Below are the code and all the weights of a small trained network. Each question names an input and a target symbol and asks about switching units off, where a switched-off unit gives its printed mean instead of its output.

import numpy as np


def w(rows, s, z=0):
    codes = np.array(rows[::2]) - 128.0
    scale = np.full(codes.shape[1], s)
    scale[-1] = z or s
    return codes * scale


def norm(h):
    return h / np.sqrt((h * h).mean(-1, keepdims=True) + 1e-5)


def f(y):
    return y / 2 * (1 + np.tanh(0.7978845608 * (y + 0.044715 * y**3)))


def softmax(a):
    e = np.exp(a - a.max(-1, keepdims=True))
    return e / e.sum(-1, keepdims=True)


def log_softmax(a):
    a = a - a.max(-1, keepdims=True)
    return a - np.log(np.exp(a).sum(-1, keepdims=True))


def net(x, mask):
    ids = ['αβγεζθλσ'.index(c) for c in x.split()]
    T = len(ids)
    res = E[ids] + P[:T]
    u = 0
    for l in range(3):
        q, k, v = (norm(res) @ M[l].T for M in (Q, K, V))
        z = softmax(np.where(np.tri(T) > 0, q @ k.T / 3**0.5, -1e9)) @ v
        res = res + np.where(mask[u], z, O[l][:, -1]) @ O[l][:, :-1]
        u += 1
        y = f(norm(res) @ A[l][:, :-1].T + A[l][:, -1])
        res = res + np.where(mask[u : u + 8], y, B[l][:, -1]) @ B[l][:, :-1]
        u += 8
    return log_softmax(norm(res)[-1] @ U[:, :-1].T + U[:, -1])


Q, K, V, O, A, B = {}, {}, {}, {}, {}, {}
E = w([
[167,135,99,45,150,181],'α',
[113,129,165,170,176,124],'β',
[125,104,1,180,121,141],'γ',
[168,151,197,218,123,159],'ε',
[198,151,207,126,151,124],'ζ',
[181,114,76,159,148,194],'θ',
[118,80,126,200,85,120],'λ',
[57,66,126,99,185,160],'σ',
],0.023)
P = w([
[63,118,174,48,42,207],'0',
[66,117,206,137,52,217],'1',
[74,149,204,113,111,166],'2',
[112,106,186,83,146,131],'3',
[135,41,220,86,173,140],'4',
[149,16,182,112,170,163],'5',
[170,1,172,130,136,206],'6',
],0.0073)
Q[0] = w([
[150,1,126,78,145,118],'L0H1',
[43,218,109,87,121,31],'L0H1',
[235,166,107,208,97,144],'L0H1',
],0.0075)
K[0] = w([
[197,114,115,184,159,79],'L0H1',
[116,166,135,109,107,254],'L0H1',
[53,44,152,109,227,114],'L0H1',
],0.008)
V[0] = w([
[244,200,79,198,150,25],'L0H1',
[137,233,129,234,167,223],'L0H1',
[150,78,157,254,25,170],'L0H1',
],0.0072)
O[0] = w([
[94,246,103,228,110,255,6],'L0H1',
[176,129,83,147,220,207,226],'L0H1',
[164,139,52,139,130,68,254],'L0H1',
],0.0093,0.0041)
A[0] = w([
[132,214,182,101,127,85,2],'L0N1',
[163,145,95,61,77,151,103],'L0N2',
[141,230,130,245,50,137,54],'L0N3',
[166,165,205,168,128,115,184],'L0N4',
[179,106,200,99,232,107,50],'L0N5',
[47,111,101,225,121,121,137],'L0N6',
[28,131,60,118,130,135,154],'L0N7',
[148,121,123,145,203,43,136],'L0N8',
],0.011,0.005)
B[0] = w([
[182,117,230,180,93,111,133],'L0N1',
[132,193,9,136,123,146,130],'L0N2',
[121,38,249,51,105,157,135],'L0N3',
[119,72,157,157,83,184,209],'L0N4',
[73,144,53,147,106,139,248],'L0N5',
[134,121,194,152,39,146,153],'L0N6',
[82,125,199,102,109,144,155],'L0N7',
[142,52,93,159,74,150,177],'L0N8',
],0.012,0.011)
Q[1] = w([
[20,180,83,172,123,2],'L1H1',
[139,119,111,187,49,229],'L1H1',
[145,148,154,213,96,162],'L1H1',
],0.0083)
K[1] = w([
[220,232,232,69,109,112],'L1H1',
[110,87,187,220,254,151],'L1H1',
[78,255,105,149,174,34],'L1H1',
],0.0071)
V[1] = w([
[118,131,51,123,150,182],'L1H1',
[247,140,138,56,219,155],'L1H1',
[235,164,169,136,78,196],'L1H1',
],0.011)
O[1] = w([
[92,223,52,138,231,69,166],'L1H1',
[216,168,132,90,204,81,2],'L1H1',
[192,236,208,153,126,255,168],'L1H1',
],0.0091,0.0085)
A[1] = w([
[54,56,127,134,148,146,102],'L1N1',
[92,77,141,80,172,117,165],'L1N2',
[214,170,192,151,92,61,3],'L1N3',
[132,116,120,89,84,158,114],'L1N4',
[55,102,157,51,178,131,138],'L1N5',
[179,70,70,157,130,139,204],'L1N6',
[107,65,71,148,118,143,165],'L1N7',
[198,162,101,1,110,156,112],'L1N8',
],0.013,0.0055)
B[1] = w([
[136,143,170,186,195,162,223],'L1N1',
[137,148,171,66,147,148,166],'L1N2',
[162,2,154,74,105,130,124],'L1N3',
[93,146,144,119,97,89,152],'L1N4',
[113,80,178,44,145,140,156],'L1N5',
[143,91,147,171,150,192,223],'L1N6',
[125,125,152,183,136,165,249],'L1N7',
[73,109,73,95,39,169,138],'L1N8',
],0.012,0.011)
Q[2] = w([
[236,189,76,107,86,85],'L2H1',
[63,103,90,75,180,38],'L2H1',
[94,205,190,2,179,44],'L2H1',
],0.0078)
K[2] = w([
[108,93,153,104,73,44],'L2H1',
[170,177,186,142,127,100],'L2H1',
[156,175,140,192,71,2],'L2H1',
],0.0096)
V[2] = w([
[57,132,247,212,100,109],'L2H1',
[102,116,217,58,211,180],'L2H1',
[188,87,140,211,123,123],'L2H1',
],0.011)
O[2] = w([
[93,193,253,161,143,27,254],'L2H1',
[153,67,232,94,182,158,210],'L2H1',
[157,178,84,158,198,53,200],'L2H1',
],0.012,0.0066)
A[2] = w([
[164,139,75,168,212,114,46],'L2N1',
[84,191,176,176,68,8,60],'L2N2',
[149,106,90,108,214,128,204],'L2N3',
[113,139,53,109,83,109,89],'L2N4',
[140,113,59,120,117,173,142],'L2N5',
[21,79,113,27,127,2,1],'L2N6',
[226,82,182,176,27,74,91],'L2N7',
[196,108,140,240,16,24,77],'L2N8',
],0.0089,0.0078)
B[2] = w([
[133,121,91,175,96,45,125],'L2N1',
[109,142,91,95,37,81,185],'L2N2',
[94,90,215,159,127,158,253],'L2N3',
[93,168,160,167,194,116,108],'L2N4',
[115,140,255,147,109,176,170],'L2N5',
[176,184,33,215,109,146,129],'L2N6',
[197,69,83,119,224,170,198],'L2N7',
[230,39,45,105,61,208,211],'L2N8',
],0.0091,0.0032)
U = w([
[153,17,130,69,98,31,158],'α',
[85,52,139,107,222,41,150],'β',
[2,75,52,220,138,76,3],'γ',
[150,211,188,146,104,160,173],'ε',
[50,205,156,180,77,133,185],'ζ',
[228,183,73,127,247,149,118],'θ',
[159,53,54,118,70,171,93],'λ',
[138,70,208,62,158,142,68],'σ',
],0.0098,0.005)

Each question gives the input, a string of symbols that net reads in full, and the target symbol t.
The units are the heads (3 rows each of Q, K, V and O) and the neurons (one row each of A and B). Each row of codes is followed by its name. A weight is (code - 128) times the scale printed after its matrix; where a second scale follows, it is the last column's (O, A, B and U).
mask holds one flag per unit, layer by layer, with each layer's heads first. A switched-off unit (its flag False) gives its mean, the last column of its rows in O or B, instead of its output. The means were averaged over made-up inputs and are rounded, as every weight is.
A unit's drop is (log p(t) with every unit on - log p(t) with that unit switched off) / (log p(t) with every unit on - log p(t) with every unit switched off).
The circuit of an input: a set's keep is (log p(t) with only the set's units on - log p(t) with every unit switched off) / (log p(t) with every unit on - log p(t) with every unit switched off). Starting from the 12 units with the biggest drops (on a tie, the unit counted first), units are removed one at a time, each time the one whose removal leaves the highest keep (on an exact tie, the one counted first), for as long as the keep stays at least 0.8.
units of the circuit, in order: the units of the circuit, biggest drop first
k most important neurons: the k neurons with the biggest drops, biggest first
top k neurons in layer l: the k neurons of layer l with the biggest drops, biggest first
input λ ζ λ α ε, target λ: units of the circuit, in order : L2H1, L0H1, L0N2
input ε ζ θ ζ, target θ: units of the circuit, in order : L1H1, L0H1, L2H1
input σ σ θ, target α: units of the circuit, in order : L0H1
input α γ β, target γ: top 2 neurons in layer 0 : L0N8, L0N5
input ζ σ γ σ θ θ, target β: units of the circuit, in order : L1H1, L0N4
input ζ λ ζ β α, target λ: units of the circuit, in order : L2H1, L0N2
input γ β σ ε σ λ, target β: units of the circuit, in order : L1H1, L0N4, L0N5
input γ ζ θ, target θ: 2 most important neurons : L0N5, L0N6
input γ ε β γ ζ, target γ: units of the circuit, in order : L1H1, L0N5
input β ζ γ ε, target γ: units of the circuit, in order : L1H1, L0H1, L2H1
input σ α σ γ, target σ: 2 most important neurons : L1N2, L0N5
input α γ θ, target λ: units of the circuit, in order : L2H1, L1H1
input ε α α γ, target λ: top 2 neurons in layer 1 : L1N8, L1N1
input α λ λ ε, target λ: units of the circuit, in order : L2H1, L0N2
input ζ β ζ, target γ: units of the circuit, in order : L0N5, L1H1
input ε ζ ζ θ γ γ, target θ: 2 most important neurons : L0N5, L0N4
input γ ε θ ζ ζ λ, target λ: 3 most important neurons : L0N6, L1N1, L2N8
input ζ ε ζ ε σ ζ, target β: top 2 neurons in layer 0 : L0N4, L0N3
input λ σ ζ γ, target β: units of the circuit, in order : L0N5, L0H1, L2H1
input σ γ θ λ α, target λ: top 2 neurons in layer 0 : L0N2, L0N5
input ζ λ γ ε θ γ ζ, target θ: 2 most important neurons : L0N6, L0N5
input ζ ζ β α, target ζ: top 2 neurons in layer 0 : L0N4, L0N8
input ζ ζ ζ γ, target ζ: 2 most important neurons : L0N4, L0N7
input γ ζ γ, target ζ: most important neuron : L0N7
input ζ ζ γ, target ε: most important neuron : L0N6
input γ γ ζ γ θ ε γ, target θ: top 4 neurons in layer 0 : L0N5, L0N4, L0N6, L0N8
input θ λ ζ ζ, target λ: top 2 neurons in layer 1 : L1N8, L1N1
